|  0.054 | -0.119 | -1.667 |  1.786 | -0.526 |  1.539 |  0.474 | -1.497 | -0.247 |  1.087 |  1.094 |  0.324 |  0.020 |  0.099 | -0.239 | -1.316 | -0.152 | -0.417 | -3.072 |  5.586 | -0.466 | -0.902 | -0.809 |  0.325 |  3.749 | -0.237 |  0.037 | -0.775 | -0.261 |  0.875 | -1.186 | -0.203 |  6.634 |  0.633 |  0.194 | -1.337 |  1.253 |  0.337 |  0.834 |  1.342 |  0.425 |  0.617 | -0.391 | -0.250 | -0.156 | -0.278 |  1.881 |  1.174 |  0.976 |  0.259 | -0.590 | -0.926 |  3.413 |  0.477 |  1.558 | -0.466 |  0.277 |  0.589 | -0.347 | -0.522 | -1.888 | -0.632 |  0.440 |  0.025 |  0.222 |  0.428 | -0.116 |  1.434 | | (19)
|  0.026 | -0.287 | -0.198 |  0.751 | -0.782 |  1.033 |  0.474 | -0.543 | -0.711 |  0.585 |  0.585 |  0.086 |  0.118 |  0.243 | -0.539 | -0.571 |  0.154 | -0.877 | -3.621 |  4.535 | -1.076 | -0.446 | -0.278 |  0.854 |  3.912 | -0.406 |  0.424 | -0.448 |  0.070 |  0.880 | -0.719 | -0.052 |  0.463 |  1.048 | -0.345 | -2.102 |  0.501 |  0.676 | -0.653 |  1.060 | -0.356 |  0.177 |  0.731 | -0.649 |  0.069 | -0.144 |  2.243 |  0.603 |  0.122 | -0.088 |  0.059 | -0.430 |  1.210 |  0.063 |  1.143 |  0.207 |  0.135 | -0.203 |  0.985 | -0.311 | -2.249 | -0.989 |  0.203 | -0.435 |  0.584 |  0.340 | -0.191 | -0.419 | | (28)
|  0.253 |  1.923 | -0.020 | -0.224 |  0.447 |  0.476 | -0.048 | -2.078 |  1.460 |  1.047 |  0.961 | -0.905 |  0.772 | -1.239 |  1.103 |  0.896 | -0.273 | -1.385 | -5.295 |  8.878 | -1.543 | -1.106 | -1.152 | -0.361 |  3.085 |  0.598 |  0.800 | -0.301 | -0.062 |  1.762 | -2.335 |  2.481 |  3.120 |  0.763 | -1.656 | -2.618 |  0.897 |  2.209 | -1.635 |  4.080 | -0.164 |  1.789 |  1.140 | -0.552 |  0.031 |  2.371 |  3.909 |  5.152 |  1.396 |  0.609 |  1.740 | -2.792 |  4.573 |  0.634 |  4.405 |  0.278 |  0.215 |  0.538 |  3.522 | -0.560 | -3.788 | -1.401 |  0.938 |  0.496 | -0.734 | -2.255 | -0.715 |  2.364 | | (11)
|  0.288 |  2.229 | -1.409 |  0.628 |  0.479 |  0.367 |  1.155 | -0.320 | -0.541 | -0.037 |  0.980 |  0.413 |  0.088 | -0.531 |  2.028 | -0.938 |  0.074 | -0.085 |  0.151 |  0.287 |  0.114 | -1.236 | -1.259 | -0.086 |  1.881 | -0.988 |  0.174 | -0.785 | -0.951 |  0.728 | -0.816 |  0.526 |  0.493 |  0.363 |  0.524 |  0.448 |  0.283 | -0.438 |  1.686 |  0.111 | -0.698 | -1.681 |  0.399 | -0.487 | -0.093 | -1.580 | -1.175 |  1.417 |  0.924 |  0.228 |  0.302 | -0.639 |  1.307 | -0.343 | -1.660 |  0.550 | -0.239 | -0.199 | -0.194 |  0.939 | -1.276 |  0.026 |  0.662 | -1.171 |  2.297 |  0.242 |  1.055 |  0.368 | | (24)
|  0.166 | -1.408 | -0.388 | -0.527 | -0.637 |  1.198 | -0.172 | -1.638 | -1.163 |  0.614 |  0.484 | -0.397 | -0.393 |  1.489 | -1.177 | -1.073 | -0.369 | -0.245 | -2.578 |  3.295 | -1.226 |  0.174 | -0.619 |  0.509 |  2.710 | -0.042 | -0.888 | -0.017 | -0.551 |  1.331 |  0.445 | -1.118 |  4.256 |  0.157 | -0.343 | -1.812 |  1.411 |  0.373 |  0.535 |  1.148 |  0.057 |  0.337 | -0.225 |  0.250 |  0.048 | -1.038 |  2.069 | -0.479 | -1.011 | -0.207 | -1.255 |  1.140 |  1.122 |  0.874 |  2.054 | -0.695 |  0.130 | -0.054 | -0.121 | -1.942 | -0.942 | -0.428 | -0.045 |  0.541 | -1.109 |  0.667 |  0.049 |  0.083 | | (28)
|  0.305 |  1.442 |  0.320 | -0.080 |  0.093 | -0.133 |  0.501 | -0.218 |  1.368 |  0.750 |  0.714 | -0.159 |  0.740 |  0.179 |  2.087 | -0.452 | -0.079 | -0.792 | -2.378 |  0.334 |  0.658 | -1.847 | -0.476 |  0.110 |  4.124 | -0.719 |  1.079 | -0.364 |  0.473 |  0.390 | -1.366 |  2.473 |  0.576 | -1.077 | -1.755 |  0.320 |  0.439 |  1.527 | -0.304 |  1.145 | -0.071 | -0.637 |  0.842 |  0.192 | -0.151 |  1.421 | -0.052 |  3.321 |  1.139 |  0.455 |  0.279 | -2.258 |  1.369 |  0.360 | -1.315 |  0.322 | -0.234 |  0.265 |  1.290 | -1.610 | -2.290 |  1.601 | -0.722 | -0.115 | -0.268 |  0.937 | -0.255 |  0.202 | | (21)
| -0.371 |  1.695 | -0.213 |  2.970 | -0.124 |  1.348 | -0.168 | -0.698 |  0.038 | -0.205 |  3.574 |  0.911 |  2.002 | -3.687 |  0.961 |  3.243 |  0.297 | -0.354 | -3.297 |  7.235 | -1.619 | -3.257 | -0.984 |  1.735 |  7.048 | -2.026 |  4.046 | -0.562 |  1.117 |  0.601 | -4.003 |  2.137 | -0.846 |  0.967 | -0.962 | -2.296 | -0.602 |  0.549 | -3.433 | -0.494 | -0.391 | -0.294 |  1.584 | -1.287 | -0.220 | -1.708 |  6.107 |  0.153 |  4.498 |  1.467 | -0.488 | -0.645 |  1.257 |  0.284 | -0.824 |  1.102 | -0.282 | -2.227 | -0.644 | -0.548 | -4.687 | -1.909 |  0.494 | -2.142 |  5.209 |  4.825 |  0.812 |  2.498 | | (24)
|  0.871 |  1.167 | -0.586 | -0.457 | -0.281 |  1.718 |  2.252 | -1.353 | -1.968 | -0.149 |  2.291 | -0.799 | -0.096 | -2.607 |  2.657 | -1.688 | -1.225 | -0.851 | -6.869 |  6.318 | -2.306 | -3.744 | -1.497 |  0.091 |  8.878 | -0.894 |  3.309 | -0.034 | -1.464 |  4.449 | -1.549 |  3.741 |  6.451 |  1.519 | -1.013 | -4.794 |  1.410 |  1.560 |  0.370 |  2.811 | -0.337 |  0.478 |  2.010 | -2.904 | -0.516 | -1.738 |  1.953 |  1.175 |  3.015 |  0.310 |  0.517 | -0.859 |  2.002 |  0.678 |  0.298 |  0.453 | -0.362 | -2.228 |  2.667 | -1.919 | -5.389 | -0.837 |  0.546 | -1.442 |  2.671 |  5.249 |  0.518 |  2.554 | | (25)
|  0.118 | -1.094 |  0.067 |  0.921 | -0.835 |  1.135 | -1.294 | -0.799 |  0.577 |  0.791 | -0.970 | -0.405 | -0.838 |  3.053 | -2.408 | -1.551 |  0.374 | -0.104 | -2.794 |  6.511 | -0.905 |  2.024 |  0.449 |  0.378 |  0.479 |  0.279 | -1.874 | -0.163 | -0.200 | -0.373 | -0.159 | -1.841 |  1.237 |  0.442 | -0.244 | -1.432 |  0.256 |  0.802 | -0.275 |  0.469 |  0.374 |  1.508 | -1.084 |  1.962 |  0.132 |  1.966 |  3.103 |  0.980 | -1.773 | -0.038 | -0.785 | -0.434 |  2.261 |  0.148 |  2.263 | -0.731 |  0.469 |  2.062 |  1.454 | -0.867 | -0.198 | -1.336 | -0.286 |  0.249 | -1.329 | -3.359 | -0.545 | -0.733 | | (28)
|  0.157 | -0.830 | -0.515 |  0.657 | -0.058 |  0.761 | -0.314 | -0.718 | -0.431 | -0.058 |  0.469 | -0.182 | -0.162 |  0.404 | -1.532 |  0.913 | -0.017 |  0.423 | -1.694 |  3.900 | -0.971 |  0.175 | -0.181 |  0.091 | -0.867 | -0.343 | -0.128 | -0.261 | -0.340 | -0.404 |  0.162 | -0.729 |  2.975 |  0.435 |  0.358 | -1.463 |  0.020 | -0.012 | -0.037 |  0.377 | -0.057 |  2.001 | -0.189 | -0.207 |  0.148 | -0.043 |  1.833 | -1.480 |  0.076 | -0.640 | -0.462 |  0.150 |  1.054 |  0.353 |  1.132 | -0.446 | -0.158 | -0.300 | -0.637 | -0.342 | -0.066 | -0.294 | -0.384 | -0.565 | -0.779 | -0.210 | -0.063 |  1.351 | | (28)
| -0.510 |  0.999 |  0.682 |  0.114 | -0.597 |  0.699 | -0.293 | -1.616 |  1.454 |  0.599 |  3.943 |  0.666 |  3.729 | -5.321 |  1.699 |  5.184 | -0.295 | -1.496 | -3.918 |  5.425 | -1.722 | -4.621 | -2.827 |  1.453 |  8.078 |  0.004 |  5.791 | -0.254 |  1.481 |  0.743 | -4.109 |  5.703 |  4.094 | -0.483 | -3.416 | -2.931 |  1.175 |  2.032 | -4.729 |  1.861 |  0.235 |  0.583 |  2.599 | -2.193 | -0.311 | -2.129 |  6.279 |  1.738 |  5.924 |  1.222 |  1.045 | -2.144 |  2.829 |  1.892 |  0.388 |  0.249 | -0.488 | -3.709 |  0.105 | -2.733 | -5.659 | -1.179 |  0.506 | -0.288 |  1.477 |  7.243 | -0.343 |  3.685 | | (21)
| -0.559 |  0.761 |  0.261 |  2.529 | -0.768 |  1.554 | -0.271 | -0.488 |  0.615 | -5.364 |  0.761 |  0.203 | -0.424 |  0.036 | -0.980 | -1.278 |  0.271 | -0.415 | -6.039 |  6.268 | -1.038 | -0.762 |  0.353 |  0.223 |  4.846 | -0.625 |  1.835 | -0.068 | -0.359 |  0.704 | -1.395 |  2.315 |  2.450 |  0.751 | -0.640 | -1.551 |  0.157 |  1.184 | -0.679 |  0.769 | -0.442 |  1.751 |  0.041 |  0.280 |  0.899 |  2.035 |  2.606 |  0.151 |  0.706 |  0.614 | -0.173 | -1.023 |  1.284 |  0.250 | -0.633 |  0.043 |  0.114 |  0.412 |  1.627 | -1.399 | -2.534 | -0.735 |  0.211 | -1.154 |  1.811 |  1.212 | -0.243 |  0.956 | | (28)
|  0.081 | -0.399 | -1.633 |  2.315 | -1.324 |  1.229 | -0.043 |  1.127 |  1.624 |  1.450 |  0.760 |  1.070 | -0.243 |  2.491 | -2.331 | -1.342 | -0.495 |  0.271 | -1.028 |  3.078 | -1.425 | -1.874 |  0.172 |  1.006 |  4.130 | -0.598 | -0.221 | -0.942 | -0.882 |  1.341 | -1.438 |  1.197 |  4.204 |  0.359 | -4.602 | -0.945 |  0.720 |  1.172 |  0.886 |  0.087 | -0.213 |  0.596 |  0.705 | -0.120 |  0.025 | -1.086 |  2.429 | -0.443 |  1.056 | -0.608 | -2.317 | -0.206 |  3.336 |  1.284 | -3.087 | -0.250 |  0.091 | -0.762 |  0.512 | -5.538 | -3.052 | -1.127 | -0.422 |  0.328 | -1.834 |  6.112 |  1.259 | -0.402 | | (9)
| -0.030 |  0.365 | -4.087 |  8.065 | -1.206 |  4.849 | -1.080 | -1.419 | -1.864 |  0.400 |  2.743 |  3.826 |  0.177 |  0.022 |  0.761 | -4.442 |  0.840 | -0.471 | -2.129 |  7.273 |  1.891 |  0.117 |  0.341 |  2.381 |  8.878 | -3.552 |  0.489 | -1.989 | -0.158 | -0.215 | -2.279 | -4.206 |  2.585 |  1.369 |  5.510 |  1.117 |  0.990 | -2.796 |  2.790 | -2.644 | -0.229 | -5.054 | -1.785 |  2.326 | -0.250 | -1.881 |  1.968 |  0.542 |  1.186 |  1.215 | -1.659 | -1.143 |  2.528 | -1.697 | -0.337 |  0.617 | -0.859 |  2.583 | -4.374 |  4.321 | -1.733 | -2.578 |  1.606 | -2.742 |  8.878 | -0.553 |  0.512 | -1.493 | | (9)
|  0.010 |  1.231 | -2.210 |  2.595 | -0.092 |  1.291 |  0.034 | -0.377 | -1.374 | -0.088 |  1.887 |  1.674 | -0.161 | -1.193 |  2.285 | -2.583 |  0.223 | -0.714 | -0.407 |  0.116 |  1.870 | -0.669 | -0.530 |  0.689 |  5.199 | -1.110 |  0.613 | -0.802 | -0.250 |  0.630 |  0.525 | -1.077 |  1.029 |  0.555 |  3.921 |  1.098 |  0.477 | -1.482 |  2.156 | -1.651 | -0.557 | -2.883 | -0.277 |  0.285 | -0.193 | -0.769 | -0.804 |  0.622 |  1.126 |  0.402 |  0.138 | -0.059 |  0.292 | -1.095 | -0.768 |  0.148 | -0.608 |  0.648 | -2.142 |  3.484 | -1.597 | -0.738 |  1.112 | -1.724 |  6.270 |  0.785 |  0.723 |  0.121 | | (24)
| -0.270 |  0.978 | -0.954 |  2.072 | -0.345 |  1.159 | -0.531 | -0.336 |  0.693 |  0.496 |  1.348 |  1.071 |  0.618 | -0.754 |  0.293 | -0.300 |  0.000 | -0.453 | -1.820 |  2.817 |  0.249 | -1.834 | -0.339 |  0.758 |  3.380 | -0.216 |  1.071 | -0.066 | -0.256 |  0.872 | -1.324 |  0.355 |  2.447 | -0.073 | -0.670 | -0.040 |  0.560 |  0.538 |  0.056 | -0.495 | -0.401 | -0.680 | -0.098 |  0.303 | -0.228 |  0.257 |  0.813 |  0.628 |  1.589 |  0.823 | -0.878 | -1.175 |  1.715 |  0.099 | -0.845 | -0.005 | -0.107 | -0.046 | -0.395 | -0.254 | -2.077 | -0.894 |  0.508 | -0.097 |  1.405 |  2.281 | -0.236 |  0.257 | | (9)
| -0.314 |  0.188 | -0.674 |  0.747 | -0.596 |  1.590 |  0.627 | -2.019 |  0.503 |  0.662 |  0.921 |  0.304 |  0.826 | -0.376 |  0.739 | -1.649 |  0.790 | -0.677 | -5.041 |  1.560 |  0.355 | -1.494 | -0.926 |  0.135 |  5.870 |  0.208 |  1.592 |  0.038 |  0.450 |  1.505 | -0.932 |  2.451 |  6.258 |  0.334 | -0.971 | -0.642 |  0.310 |  1.544 |  0.414 |  1.008 |  0.481 |  0.733 |  0.405 | -0.231 |  0.057 |  1.078 |  0.073 |  1.261 |  1.236 |  0.570 |  0.496 | -1.767 |  1.368 |  0.855 | -0.998 | -0.637 |  0.396 | -0.222 |  0.455 | -1.386 | -2.858 | -0.580 | -0.011 | -0.368 |  1.082 |  2.688 |  0.121 |  1.102 | | (21)
|  0.555 | -2.088 |  1.777 | -2.260 | -0.289 |  0.217 | -0.049 | -0.397 | -1.173 |  0.589 | -0.759 | -0.984 | -0.512 |  1.858 | -1.619 | -0.451 |  0.075 | -0.680 | -1.960 |  1.593 | -1.929 |  1.221 |  0.202 | -0.474 |  0.895 |  0.767 | -1.808 |  1.299 | -0.308 |  0.589 |  1.943 | -0.997 |  0.098 |  0.612 | -1.484 | -2.005 |  0.486 |  0.502 | -0.987 |  1.572 | -0.900 |  0.777 |  0.047 | -0.360 | -0.873 | -0.361 |  2.170 |  0.020 | -1.634 | -0.587 |  0.411 |  0.247 | -0.230 |  0.879 |  2.962 | -0.552 |  0.587 | -0.074 |  1.977 | -2.407 | -0.547 |  0.263 | -0.616 |  1.116 | -3.013 | -0.091 | -0.291 | -1.757 | | (28)
| -0.101 |  1.097 | -1.092 |  2.518 | -0.325 |  1.325 |  0.543 |  0.694 |  0.644 |  0.231 |  1.507 |  0.857 |  0.658 | -0.638 |  0.135 | -0.609 | -0.246 | -0.086 | -1.408 |  1.991 | -0.365 | -2.362 | -0.582 |  1.080 |  4.583 | -1.358 |  1.605 | -0.631 | -0.375 |  0.452 | -2.198 |  1.814 |  1.949 |  0.421 | -1.676 | -0.646 |  0.409 |  0.633 |  0.192 | -0.369 | -0.138 |  0.063 |  1.070 | -0.499 | -0.193 | -1.194 |  1.157 | -0.666 |  2.161 |  0.905 | -0.528 | -0.609 |  1.635 | -6.187 | -2.527 |  0.337 | -0.234 | -0.803 | -0.752 | -1.919 | -2.511 | -0.643 |  0.158 | -0.537 |  1.795 |  4.133 |  0.592 |  0.740 | | (25)
|  0.709 |  2.365 | -1.337 |  1.961 | -0.234 |  1.197 |  0.887 | -1.188 | -0.995 |  0.111 |  1.210 | -0.028 | -0.617 | -1.602 |  3.005 | -2.676 |  0.184 | -1.193 | -5.008 |  5.355 |  0.131 | -2.178 | -1.048 |  0.558 |  6.761 | -0.942 |  1.896 | -0.523 | -0.855 |  2.720 | -1.767 |  2.576 |  3.467 |  0.912 |  1.048 | -1.338 |  0.859 |  0.306 |  1.772 |  1.723 | -0.954 | -0.572 |  0.541 | -0.975 |  0.008 |  0.442 | -0.091 |  2.162 |  2.060 |  0.991 |  1.109 | -1.308 |  2.776 | -0.702 | -0.218 |  0.746 | -0.277 |  0.392 |  1.337 |  1.353 | -3.595 | -1.048 |  0.704 | -1.014 |  4.138 |  0.619 | -0.020 |  1.803 | | (25)
|  0.440 |  0.740 |  0.809 | -1.457 | -0.329 | -0.281 |  0.244 | -0.143 | -0.589 |  0.840 | -0.257 | -1.290 | -0.173 | -0.494 |  2.263 | -1.091 |  0.265 | -1.439 | -4.500 |  3.911 | -0.575 | -0.345 | -0.881 | -0.142 |  3.445 |  1.115 |  0.109 |  0.390 | -0.219 |  1.496 | -0.127 |  0.952 |  0.203 |  0.284 | -0.680 | -1.915 | -0.096 |  1.400 | -0.702 |  3.514 | -0.756 | -1.622 |  0.998 | -0.451 |  0.155 |  2.718 |  1.276 |  4.032 | -0.214 |  0.599 |  2.078 | -1.881 |  1.508 |  0.364 |  3.434 |  0.318 |  0.453 |  0.683 |  3.652 |  0.804 | -1.962 | -0.635 |  0.351 |  0.248 | -1.076 | -2.724 | -0.959 | -0.125 | | (15)
| -0.846 |  0.524 | -1.266 |  0.349 | -0.368 | -0.570 | -0.783 |  0.076 |  3.972 |  0.994 |  0.079 |  0.519 |  1.805 | -0.159 | -1.690 |  4.298 | -0.484 |  0.460 |  2.691 |  6.628 | -1.206 | -0.711 |  0.249 |  0.605 | -3.262 |  0.059 | -1.217 | -1.704 |  0.515 | -1.011 | -3.414 |  1.009 |  0.837 | -0.528 | -3.414 | -0.081 |  0.080 |  1.908 | -2.037 |  0.686 | -0.500 |  2.111 |  1.002 |  1.336 | -0.597 |  0.511 |  5.245 |  2.307 |  1.422 |  0.131 | -1.055 | -3.268 |  5.358 |  0.673 |  1.520 |  0.620 |  0.280 |  0.452 | -1.788 | -3.112 | -0.497 | -1.366 | -0.699 |  1.848 | -3.943 | -1.048 | -0.779 |  1.432 | | (19)
